Below are the code and all the weights of a small trained network. Each question names an input and a target symbol and asks about switching units off, where a switched-off unit gives its printed mean instead of its output.

import numpy as np


def w(rows, s, z=0):
    codes = np.array(rows[::2]) - 128.0
    scale = np.full(codes.shape[1], s)
    scale[-1] = z or s
    return codes * scale


def norm(h):
    return h / np.sqrt((h * h).mean(-1, keepdims=True) + 1e-5)


def f(y):
    return np.maximum(y, 0)


def softmax(a):
    e = np.exp(a - a.max(-1, keepdims=True))
    return e / e.sum(-1, keepdims=True)


def log_softmax(a):
    a = a - a.max(-1, keepdims=True)
    return a - np.log(np.exp(a).sum(-1, keepdims=True))


def net(x, mask):
    ids = ['ΦΩαβγδεηλμξπσψ'.index(c) for c in x.split()]
    T = len(ids)
    res = E[ids] + P[:T]
    u = 0
    for l in range(2):
        q, k, v = (norm(res) @ M[l].T for M in (Q, K, V))
        z = softmax(np.where(np.tri(T) > 0, q @ k.T / 4**0.5, -1e9)) @ v
        res = res + np.where(mask[u], z, O[l][:, -1]) @ O[l][:, :-1]
        u += 1
        y = f(norm(res) @ A[l][:, :-1].T + A[l][:, -1])
        res = res + np.where(mask[u : u + 8], y, B[l][:, -1]) @ B[l][:, :-1]
        u += 8
    return log_softmax(norm(res)[-1] @ U[:, :-1].T + U[:, -1])


Q, K, V, O, A, B = {}, {}, {}, {}, {}, {}
E = w([
[119,150,136,175,160,248,100],'Φ',
[121,151,102,198,189,117,101],'Ω',
[165,102,244,100,108,114,170],'α',
[123,34,92,166,161,187,220],'β',
[103,126,104,174,131,134,187],'γ',
[100,133,111,58,152,108,135],'δ',
[89,138,137,79,152,103,106],'ε',
[101,103,144,169,139,140,90],'η',
[88,187,110,92,150,110,110],'λ',
[67,147,124,79,125,111,123],'μ',
[127,152,118,64,165,99,132],'ξ',
[86,99,137,149,163,210,121],'π',
[115,115,193,147,130,177,113],'σ',
[152,159,95,48,178,252,77],'ψ',
],0.012)
P = w([
[244,122,61,228,16,198,36],'0',
[3,61,130,120,201,139,148],'1',
[23,96,120,109,219,143,143],'2',
[35,138,117,98,210,146,130],'3',
[77,141,96,79,233,160,132],'4',
[99,160,87,71,250,164,159],'5',
[106,179,85,62,249,170,151],'6',
[118,190,86,56,245,166,149],'7',
[135,198,70,48,253,172,155],'8',
],0.0035)
Q[0] = w([
[230,87,153,216,95,255,104],'0.h0',
[66,87,153,143,241,143,108],'0.h0',
[9,124,71,122,172,160,115],'0.h0',
[160,121,122,210,134,142,145],'0.h0',
],0.0077)
K[0] = w([
[63,123,190,97,254,175,121],'0.h0',
[104,83,108,211,139,116,59],'0.h0',
[118,143,53,139,125,170,110],'0.h0',
[34,84,104,102,242,70,175],'0.h0',
],0.0077)
V[0] = w([
[218,162,51,154,180,101,149],'0.h0',
[171,161,244,171,173,54,45],'0.h0',
[3,158,116,126,36,155,62],'0.h0',
[176,58,79,82,160,188,22],'0.h0',
],0.0053)
O[0] = w([
[164,183,153,228,42,49,120,126],'0.h0',
[196,224,169,120,206,199,54,95],'0.h0',
[166,32,57,151,31,208,204,160],'0.h0',
[57,126,196,66,33,161,3,252],'0.h0',
],0.0053,0.0042)
A[0] = w([
[159,72,126,159,142,51,194,1],'0.n0',
[49,72,185,198,175,240,140,43],'0.n1',
[178,55,254,131,76,93,175,165],'0.n2',
[87,102,195,98,158,195,182,188],'0.n3',
[142,169,57,37,122,21,113,84],'0.n4',
[54,65,61,179,103,111,19,127],'0.n5',
[38,116,75,180,189,165,220,29],'0.n6',
[48,158,162,247,156,191,93,100],'0.n7',
],0.0063,0.0034)
B[0] = w([
[127,182,168,45,179,207,91,136],'0.n0',
[152,104,94,207,138,45,157,202],'0.n1',
[89,117,69,177,1,198,43,173],'0.n2',
[109,234,76,176,138,127,75,254],'0.n3',
[70,67,183,155,141,72,81,178],'0.n4',
[164,114,171,52,187,76,164,207],'0.n5',
[190,79,158,188,191,51,66,174],'0.n6',
[155,51,140,145,130,81,164,188],'0.n7',
],0.0076,0.0062)
Q[1] = w([
[3,118,211,88,82,105,111],'1.h0',
[231,172,177,134,120,228,135],'1.h0',
[6,144,91,57,130,78,101],'1.h0',
[24,158,171,131,167,47,34],'1.h0',
],0.007)
K[1] = w([
[146,65,243,76,41,191,125],'1.h0',
[42,228,83,172,169,192,99],'1.h0',
[245,71,102,79,70,159,116],'1.h0',
[254,122,159,157,55,114,59],'1.h0',
],0.007)
V[1] = w([
[75,188,83,78,77,92,152],'1.h0',
[45,175,45,167,144,254,100],'1.h0',
[181,54,95,130,142,154,223],'1.h0',
[234,184,100,173,66,75,86],'1.h0',
],0.0057)
O[1] = w([
[202,66,61,134,158,66,42,16],'1.h0',
[174,30,170,110,144,71,229,48],'1.h0',
[29,81,55,103,92,210,130,9],'1.h0',
[128,254,65,205,118,68,187,250],'1.h0',
],0.0056,0.0022)
A[1] = w([
[199,108,101,205,70,211,42,253],'1.n0',
[133,146,178,41,113,161,165,50],'1.n1',
[112,157,113,207,91,254,105,137],'1.n2',
[150,205,141,202,158,180,138,135],'1.n3',
[85,162,166,155,186,102,50,124],'1.n4',
[71,121,152,73,171,150,163,100],'1.n5',
[92,163,41,164,150,139,157,92],'1.n6',
[140,180,67,139,173,162,137,122],'1.n7',
],0.0099,0.0037)
B[1] = w([
[91,111,82,176,179,104,180,201],'1.n0',
[190,123,152,255,69,168,104,142],'1.n1',
[221,77,122,199,218,27,127,182],'1.n2',
[67,25,106,52,111,163,115,215],'1.n3',
[158,108,76,157,86,181,177,254],'1.n4',
[196,110,185,177,189,106,130,160],'1.n5',
[244,106,135,108,91,132,132,174],'1.n6',
[114,99,182,23,127,132,138,172],'1.n7',
],0.0078,0.0095)
U = w([
[146,91,98,213,159,67,163,139],'Φ',
[106,28,80,90,73,218,206,28],'Ω',
[183,105,193,48,60,195,206,174],'α',
[172,215,137,142,129,83,71,198],'β',
[245,148,71,49,73,86,157,11],'γ',
[126,172,58,106,203,192,54,82],'δ',
[62,106,188,159,152,202,94,115],'ε',
[116,172,193,166,125,171,157,218],'η',
[122,179,133,39,207,78,185,123],'λ',
[37,126,168,119,169,115,151,97],'μ',
[93,202,63,100,99,195,160,253],'ξ',
[96,80,117,65,99,98,40,134],'π',
[176,86,254,108,111,74,128,74],'σ',
[206,129,159,166,64,208,66,127],'ψ',
],0.0093,0.0039)

Each question gives the input, a string of symbols that net reads in full, and the target symbol t.
The units are the heads (4 rows each of Q, K, V and O) and the neurons (one row each of A and B). Each row of codes is followed by its name. A weight is (code - 128) times the scale printed after its matrix; where a second scale follows, it is the last column's (O, A, B and U).
mask holds one flag per unit, layer by layer, with each layer's heads first. A switched-off unit (its flag False) gives its mean, the last column of its rows in O or B, instead of its output. The means were averaged over made-up inputs and are rounded, as every weight is.
A unit's drop is (log p(t) with every unit on - log p(t) with that unit switched off) / (log p(t) with every unit on - log p(t) with every unit switched off).
The circuit of an input: a set's keep is (log p(t) with only the set's units on - log p(t) with every unit switched off) / (log p(t) with every unit on - log p(t) with every unit switched off). Starting from the 12 units with the biggest drops (on a tie, the unit counted first), units are removed one at a time, each time the one whose removal leaves the highest keep (on an exact tie, the one counted first), for as long as the keep stays at least 0.8.
units of the circuit, in order: the units of the circuit, biggest drop first
most important unit: the unit with the biggest drop
k most important neurons: the k neurons with the biggest drops, biggest first
top k neurons in layer l: the k neurons of layer l with the biggest drops, biggest first
input Ω α δ, target ξ: 3 most important neurons	(0.n3 0.n7 1.n4)
input δ δ ξ Ω Ω μ, target π: top 2 neurons in layer 0	(0.n3 0.n1)
input σ α δ α δ Ω σ, target Ω: 2 most important neurons	(1.n3 1.n2)
input δ μ λ, target π: most important unit	1.h0
input λ ξ δ ψ ξ α δ α, target Ω: 4 most important neurons	(0.n2 1.n3 0.n5 1.n2)
input Φ ξ μ α δ δ Ω δ, target η: top 2 neurons in layer 0	(0.n4 0.n7)
input Ω α μ, target ξ: 2 most important neurons	(0.n3 0.n7)
input π β η α ξ Ω Ω, target Ω: top 2 neurons in layer 0	(0.n4 0.n1)
input σ δ ξ δ α, target Φ: 3 most important neurons	(0.n2 1.n2 0.n5)
input σ α ψ σ δ γ α δ, target α: units of the circuit, in order	(0.h0 1.h0 1.n2 1.n0)
input ξ δ α ξ η λ γ η, target Ω: 3 most important neurons	(0.n6 0.n4 1.n2)
input α Ω π, target Φ: top 3 neurons in layer 0	(0.n1 0.n6 0.n7)
input δ γ δ ψ π ε, target π: units of the circuit, in order	(0.h0 1.h0 0.n3 0.n5)
input δ λ ψ σ α σ, target Ω: 2 most important neurons	(1.n3 0.n3)
input Ω α δ σ ξ δ, target ξ: top neuron in layer 0	(0.n7)
input δ ξ Ω ψ ψ ψ Φ Φ ξ, target π: 2 most important neurons	(0.n4 0.n3)
input δ σ α π ψ γ ψ γ Φ, target Φ: top 3 neurons in layer 0	(0.n1 0.n7 0.n5)
input σ δ δ Ω ψ ξ π δ α, target Φ: 3 most important neurons	(0.n2 1.n2 1.n0)
input λ σ γ β δ ξ δ, target γ: 2 most important neurons	(1.n6 1.n3)
input σ δ π ξ Φ, target Φ: units of the circuit, in order	(0.n1)
input η η ε δ μ, target δ: 2 most important neurons	(0.n5 1.n2)
input η ψ β σ β δ, target δ: top 4 neurons in layer 0	(0.n5 0.n3 0.n7 0.n1)
input β δ ψ γ α Φ δ, target μ: top 4 neurons in layer 0	(0.n4 0.n2 0.n3 0.n6)
input ψ α α, target Ω: top 2 neurons in layer 0	(0.n3 0.n2)
input γ π μ α ε λ δ, target Φ: top 2 neurons in layer 1	(1.n3 1.n5)
input Ω α α α Ω α, target α: 4 most important neurons	(1.n3 1.n2 1.n0 0.n2)
input π Ω Φ δ, target ε: top neuron in layer 1	(1.n5)
input γ β λ μ σ ψ α δ, target Φ: top 3 neurons in layer 1	(1.n3 1.n5 1.n7)
input ε ξ δ γ δ, target ψ: 3 most important neurons	(1.n1 0.n1 1.n3)
input α Φ δ δ ψ ψ ψ λ, target λ: top 3 neurons in layer 0	(0.n2 0.n4 0.n3)
